Below is a small trained network, with its code and all its weights. Each question gives an input and a class and asks what happens when units are switched off, that is, made to give their printed mean instead of their output.

import numpy as np


def w(rows, s, z=0):
    codes = np.array(rows[::2]) - 128.0
    scale = np.full(codes.shape[1], s)
    scale[-1] = z or s
    return codes * scale


def f(y):
    return y / 2 * (1 + np.tanh(0.7978845608 * (y + 0.044715 * y**3)))


def log_softmax(a):
    a = a - a.max(-1, keepdims=True)
    return a - np.log(np.exp(a).sum(-1, keepdims=True))


def net(x, mask):
    res = np.array(x, float).reshape(1, 8) / 4 @ E
    y = f(res @ A[0][:, :-1].T + A[0][:, -1])
    res = res + np.where(mask, y, B[0][:, -1]) @ B[0][:, :-1]
    return log_softmax(res[-1] @ U[:, :-1].T + U[:, -1])


A, B = {}, {}
E = w([
[97,60,72,95,142,93,127,125,166,205,102,66],'x0',
[168,191,197,39,159,148,174,135,89,133,76,64],'x1',
[53,169,159,171,61,80,162,173,79,195,165,55],'x2',
[178,117,119,197,136,211,157,210,123,204,186,94],'x3',
[45,180,186,154,149,183,64,92,247,194,138,62],'x4',
[65,167,52,103,151,90,226,206,155,163,168,114],'x5',
[174,72,195,83,58,155,140,190,116,158,182,108],'x6',
[179,113,168,159,83,119,206,106,254,119,129,108],'x7',
],0.0092)
A[0] = w([
[129,153,150,158,145,144,155,188,149,117,138,164,165],'neuron 1',
[143,100,87,186,163,198,164,179,149,91,204,173,164],'neuron 2',
[36,109,91,153,152,48,139,130,172,125,145,101,83],'neuron 3',
[60,158,103,108,90,70,205,164,81,133,206,87,199],'neuron 4',
[142,138,62,211,103,150,84,91,107,151,149,217,175],'neuron 5',
[176,138,137,123,91,166,174,144,188,191,116,71,236],'neuron 6',
[193,114,112,120,158,127,120,153,172,88,181,188,174],'neuron 7',
[182,106,87,67,136,180,150,105,88,81,36,173,207],'neuron 8',
[176,126,80,42,184,105,158,123,95,92,79,208,208],'neuron 9',
[42,110,57,155,124,48,119,111,199,170,135,90,153],'neuron 10',
[160,96,105,112,101,90,164,78,176,84,161,124,102],'neuron 11',
[142,84,138,74,153,154,126,98,155,64,119,133,159],'neuron 12',
[139,114,204,129,139,146,139,137,146,211,131,2,207],'neuron 13',
[122,91,96,99,168,107,172,94,163,110,105,147,60],'neuron 14',
[102,100,110,173,186,101,67,95,108,57,167,166,164],'neuron 15',
[72,141,158,128,137,116,141,87,161,131,139,105,146],'neuron 16',
[98,143,114,172,97,125,166,171,81,158,154,86,255],'neuron 17',
[165,209,148,93,120,170,113,93,76,125,110,141,121],'neuron 18',
],0.0091,0.0033)
B[0] = w([
[139,135,150,123,126,174,119,116,91,132,143,105,166],'neuron 1',
[197,108,112,147,65,186,115,101,124,212,136,107,217],'neuron 2',
[46,88,61,95,159,89,121,155,82,115,99,176,216],'neuron 3',
[99,177,54,104,59,147,138,170,46,177,96,166,235],'neuron 4',
[181,88,143,161,80,199,45,82,148,173,148,46,217],'neuron 5',
[182,116,168,171,93,122,142,78,200,86,152,125,222],'neuron 6',
[140,137,189,133,101,104,114,121,122,117,149,99,200],'neuron 7',
[169,117,175,117,145,42,109,136,155,136,114,40,243],'neuron 8',
[187,101,111,85,171,86,63,127,97,120,185,47,249],'neuron 9',
[80,110,67,169,159,27,104,166,179,129,81,143,254],'neuron 10',
[132,123,254,67,124,143,143,121,230,36,160,145,183],'neuron 11',
[117,171,141,134,134,58,106,132,168,81,142,118,201],'neuron 12',
[169,113,138,185,77,223,122,96,146,138,158,65,239],'neuron 13',
[177,113,114,85,168,99,148,111,149,89,182,87,178],'neuron 14',
[143,97,139,151,136,190,114,90,101,182,106,74,209],'neuron 15',
[67,161,101,142,100,121,150,130,168,108,113,140,182],'neuron 16',
[142,99,48,147,82,143,151,146,95,142,121,162,219],'neuron 17',
[108,158,140,92,128,105,87,148,94,116,132,89,185],'neuron 18',
],0.0092,0.012)
U = w([
[95,93,152,112,166,107,170,138,158,99,114,193,3],'0',
[116,164,161,139,100,89,172,136,189,98,140,149,105],'1',
[118,147,80,96,87,91,192,202,66,139,127,194,84],'2',
[99,251,172,131,126,185,119,99,92,144,77,130,170],'3',
[148,127,128,90,199,68,115,148,114,126,100,114,150],'4',
[79,95,81,184,107,127,129,146,133,154,73,155,82],'5',
[227,71,137,155,66,172,143,120,116,141,166,113,202],'6',
],0.012,0.0034)

Each question gives the input, the list of numbers given to net, and the class t.
The units are the neurons (one row each of A and B). Each row of codes is followed by its name. A weight is (code - 128) times the scale printed after its matrix; where a second scale follows, it is the last column's (A, B and U).
mask holds one flag per neuron, in row order. A switched-off neuron (its flag False) gives its mean, the last column of its row in B, instead of its output. The means were averaged over made-up inputs and are rounded, as every weight is.
A unit's drop is (log p(t) with every unit on - log p(t) with that unit switched off) / (log p(t) with every unit on - log p(t) with every unit switched off).
The circuit of an input: a set's keep is (log p(t) with only the set's units on - log p(t) with every unit switched off) / (log p(t) with every unit on - log p(t) with every unit switched off). Starting from the 12 units with the biggest drops (on a tie, the unit counted first), units are removed one at a time, each time the one whose removal leaves the highest keep (on an exact tie, the one counted first), for as long as the keep stays at least 0.8.
units of the circuit, in order: the units of the circuit, biggest drop first
top k neurons: the k neurons with the biggest drops, biggest first
drop of u: that unit's drop, to one decimal
input [2,-6,0,1,0,7,7,0], class 2: units of the circuit, in order -> neuron 4
input [1,-8,5,-5,-6,-2,6,6], class 2: units of the circuit, in order -> neuron 13; neuron 4; neuron 6
input [3,2,-7,-7,-1,-1,7,7], class 1: units of the circuit, in order -> neuron 11; neuron 12
input [7,4,5,2,7,6,6,-3], class 5: top 2 neurons -> neuron 10; neuron 13
input [8,5,-2,3,-5,-2,2,-4], class 4: top 3 neurons -> neuron 2; neuron 5; neuron 8
input [7,1,4,-4,-8,-3,1,-5], class 4: top 2 neurons -> neuron 9; neuron 8
input [2,0,-2,-8,7,-3,-3,3], class 1: top 2 neurons -> neuron 16; neuron 12
input [7,7,7,-8,6,-5,2,7], class 1: top 4 neurons -> neuron 16; neuron 10; neuron 5; neuron 2
input [8,7,4,8,-2,5,-7,-3], class 2: top 2 neurons -> neuron 4; neuron 5
input [-3,3,8,7,4,3,-6,-4], class 2: top 4 neurons -> neuron 4; neuron 17; neuron 5; neuron 15
input [-7,6,-2,-4,1,7,3,1], class 4: top 2 neurons -> neuron 9; neuron 13
input [5,8,-6,-3,3,7,0,3], class 1: top 3 neurons -> neuron 6; neuron 13; neuron 16
input [3,5,2,1,2,-3,-7,7], class 1: top 2 neurons -> neuron 5; neuron 2
input [2,2,3,-4,-4,2,-5,8], class 1: units of the circuit, in order -> neuron 11
input [8,4,1,-5,5,-8,-8,3], class 5: top 3 neurons -> neuron 9; neuron 10; neuron 16
input [5,6,-2,8,-5,8,-7,-8], class 2: drop of neuron 4 -> 0.5
input [-8,3,-6,-2,-2,-5,4,8], class 1: drop of neuron 12 -> 0.2
input [-7,-7,-4,-8,-2,8,-7,2], class 4: drop of neuron 3 -> 0.2
input [-2,-3,-3,-7,1,4,1,5], class 1: drop of neuron 7 -> 0.1
input [6,6,8,0,1,8,-3,-3], class 2: units of the circuit, in order -> neuron 4
